Each row is followed by its class. Each block has new classes.
-8  7  -2  28  9  4  -19  21  31  -22  14  49  -18  -37  89  -17  -22  -18  -15  -8  -21  27 => HP
-1  9  -8  21  -5  -1  14  11  15  0  0  12  -7  -9  42  -3  -14  -7  -6  -24  -10  5 => HP
-6  -39  -1  36  -27  11  13  -4  22  -8  -8  8  -12  8  20  -18  -31  -8  0  -18  -12  17 => Rq
-12  -27  3  19  -16  -3  11  -16  16  -22  -4  3  14  -12  31  -8  -14  -7  -14  -4  -35  0 => BH
2  -33  -4  30  -26  5  10  -2  17  -16  -3  7  -41  -5  24  3  -13  -2  -9  -16  -1  14 => Rq
-2  -26  11  27  -12  12  -7  11  15  -17  5  16  -12  3  24  12  -27  -10  -1  -17  5  24 => HP
20  -14  -4  24  7  6  -9  -14  -1  -4  -3  8  -13  -2  8  5  -12  -21  -2  -8  -6  9 => ZR
3  -13  -3  21  -24  5  11  6  42  -9  -2  21  -3  -20  19  -7  -10  -6  12  -29  -24  11 => Rq
-5  -17  -2  25  -9  -1  18  -11  14  -2  -4  14  -5  10  24  -1  -28  -4  -3  -12  -19  2 => Rq
-21  -11  -1  15  -11  12  6  17  12  -9  0  16  -21  -3  33  -9  -17  -14  9  -20  13  27 => BH
3  -55  -13  49  -22  14  -6  17  8  -11  23  37  -27  6  20  -1  -32  -22  1  -50  45  89 => HP
3  -20  -5  23  -9  10  -17  7  12  -11  5  16  -19  -1  33  -10  -27  -13  4  -22  5  46 => Rq
-15  -7  5  26  -16  7  -4  6  -13  -9  -11  10  -27  -13  30  -2  6  -17  1  -25  36  36 => Rq
-11  -28  -12  42  -19  5  1  10  7  1  -5  18  -13  4  3  -8  -24  -19  -5  -12  1  26 => BH
-5  -23  -6  25  -28  8  -10  4  20  1  5  5  -9  15  7  -3  -16  -2  -1  -27  14  14 => ZR
0  0  -7  -12  0  -3  -6  4  7  -20  15  16  -16  -15  23  -3  -2  -2  5  -12  3  -1 => ZR
-6  -38  -1  22  -10  -2  4  -2  25  -13  6  31  -18  -11  48  -8  -26  -9  -4  -23  -24  12 => Rq
-17  5  3  27  -12  2  -15  -1  17  -17  2  34  -22  -27  53  -10  -22  -11  -8  -20  -6  30 => Rq
-4  -48  -19  41  -26  -14  20  -12  18  -10  -8  -16  -8  -19  -5  -1  -24  -2  -4  -30  -13  -4 => ZR
3  -13  -2  26  -6  -2  -1  21  14  -6  -9  10  -10  -18  21  -9  -20  -11  -8  -9  -22  1 => ZR
-6  -36  -8  24  -36  4  1  0  25  -3  6  24  -1  -3  32  -6  -27  -15  -4  19  -25  17 => HP
1  -36  -2  37  -15  11  7  6  25  -15  13  33  -14  16  40  -3  -25  -8  -1  -38  -11  8 => BH
-4  5  -6  10  2  12  -16  3  5  -5  6  18  -19  -18  34  -7  -5  -15  7  -11  9  8 => ZR
6  -28  -2  34  -3  1  10  -11  20  -9  5  -6  2  -20  11  2  -20  2  -16  -12  -24  -12 => HP
5  -55  -7  35  -24  12  -12  -1  8  -11  9  12  -8  20  -7  -2  -22  -10  16  -38  5  30 => HP
3  -48  -13  39  -13  39  -13  -3  12  -5  -5  20  -15  -12  -47  2  -36  -16  -8  -12  0  14 => ZR
12  -22  -5  26  -15  -3  4  -3  16  -5  2  18  -5  -2  8  -2  -31  -2  11  -2  -24  40 => BH
-3  -45  -1  51  -25  3  18  -9  26  -7  -1  -9  -5  -3  25  -24  -46  -8  -3  -9  -30  13 => Rq
-1  -19  -6  28  -12  6  -7  2  12  -25  4  23  -23  -2  41  -5  -29  -6  -3  -42  2  60 => BH
-11  -20  -9  21  -1  9  3  2  6  -11  3  11  -1  -4  16  -8  -22  -6  4  -23  -16  11 => Rq
-21  2  -9  24  -13  1  7  -2  19  -1  -1  22  -19  -27  50  -14  -14  -5  -27  -15  -22  8 => Rq
0  -29  -5  31  -13  -4  8  -4  20  -8  7  13  -39  4  38  0  -30  -15  -4  -8  -13  0 => HP
-5  -28  -2  28  -16  8  8  -1  11  -12  11  13  -14  -13  38  -9  -21  -11  -10  -7  -4  10 => Rq
-3  -29  -10  24  -10  7  -14  0  8  -8  6  9  -13  -13  -6  0  -22  -14  -4  -19  -18  9 => HP
-11  -11  -12  33  -9  2  -1  -3  12  -21  6  23  -13  -11  38  0  -30  -2  -2  -13  -19  11 => Rq
-3  -32  -4  32  -18  12  6  5  19  -1  -3  8  0  4  7  -2  -17  -10  1  -13  2  5 => HP
15  -25  -38  36  -12  6  8  -10  14  -11  -19  -2  4  3  14  1  2  -14  -11  -7  -19  9 => Rq
-17  -2  -6  4  -18  0  7  -3  5  -4  -22  13  -17  -12  30  1  -3  0  9  -6  -21  20 => Rq
-4  -37  -17  27  -13  3  6  5  -5  -7  -1  12  -7  2  37  -8  -25  -12  4  -25  -9  1 => BH
0  -31  -7  30  -15  22  -22  1  19  -7  14  23  -16  4  42  3  -32  -20  3  -28  1  17 => ZR

Each row is followed by its class.
-12  9  -2  3  -4  1  12  -1  5  -1  0  4  -1  -2  6  6  -5  3  15  13  -5  2 => K
3  -9  -5  -17  -7  -4  12  -4  3  -5  6  9  -6  9  -10  3  -13  5  1  16  -18  9 => K
-6  -2  -6  -7  -7  0  4  -3  -2  7  19  10  6  0  1  5  -4  -1  11  5  3  5 => K
2  -2  2  -10  12  -12  11  -3  1  -13  -1  2  -4  3  -7  -16  -2  6  -2  -1  -5  8 => K
6  -9  -2  -10  -7  -5  3  3  -2  9  -2  19  -9  -1  1  2  -3  2  5  -3  -9  -2 => K
5  -9  -3  -24  5  -12  13  -7  1  -6  19  12  -4  6  -13  -7  -9  4  -4  4  -3  13 => K
1  3  4  -5  9  -7  7  -1  -1  -15  -7  -11  3  -1  -6  -11  3  1  -4  1  -15  -3 => Z
5  -5  -2  -12  10  -8  4  -7  -4  -9  13  -1  5  4  -10  -9  1  1  -10  -3  -3  9 => W
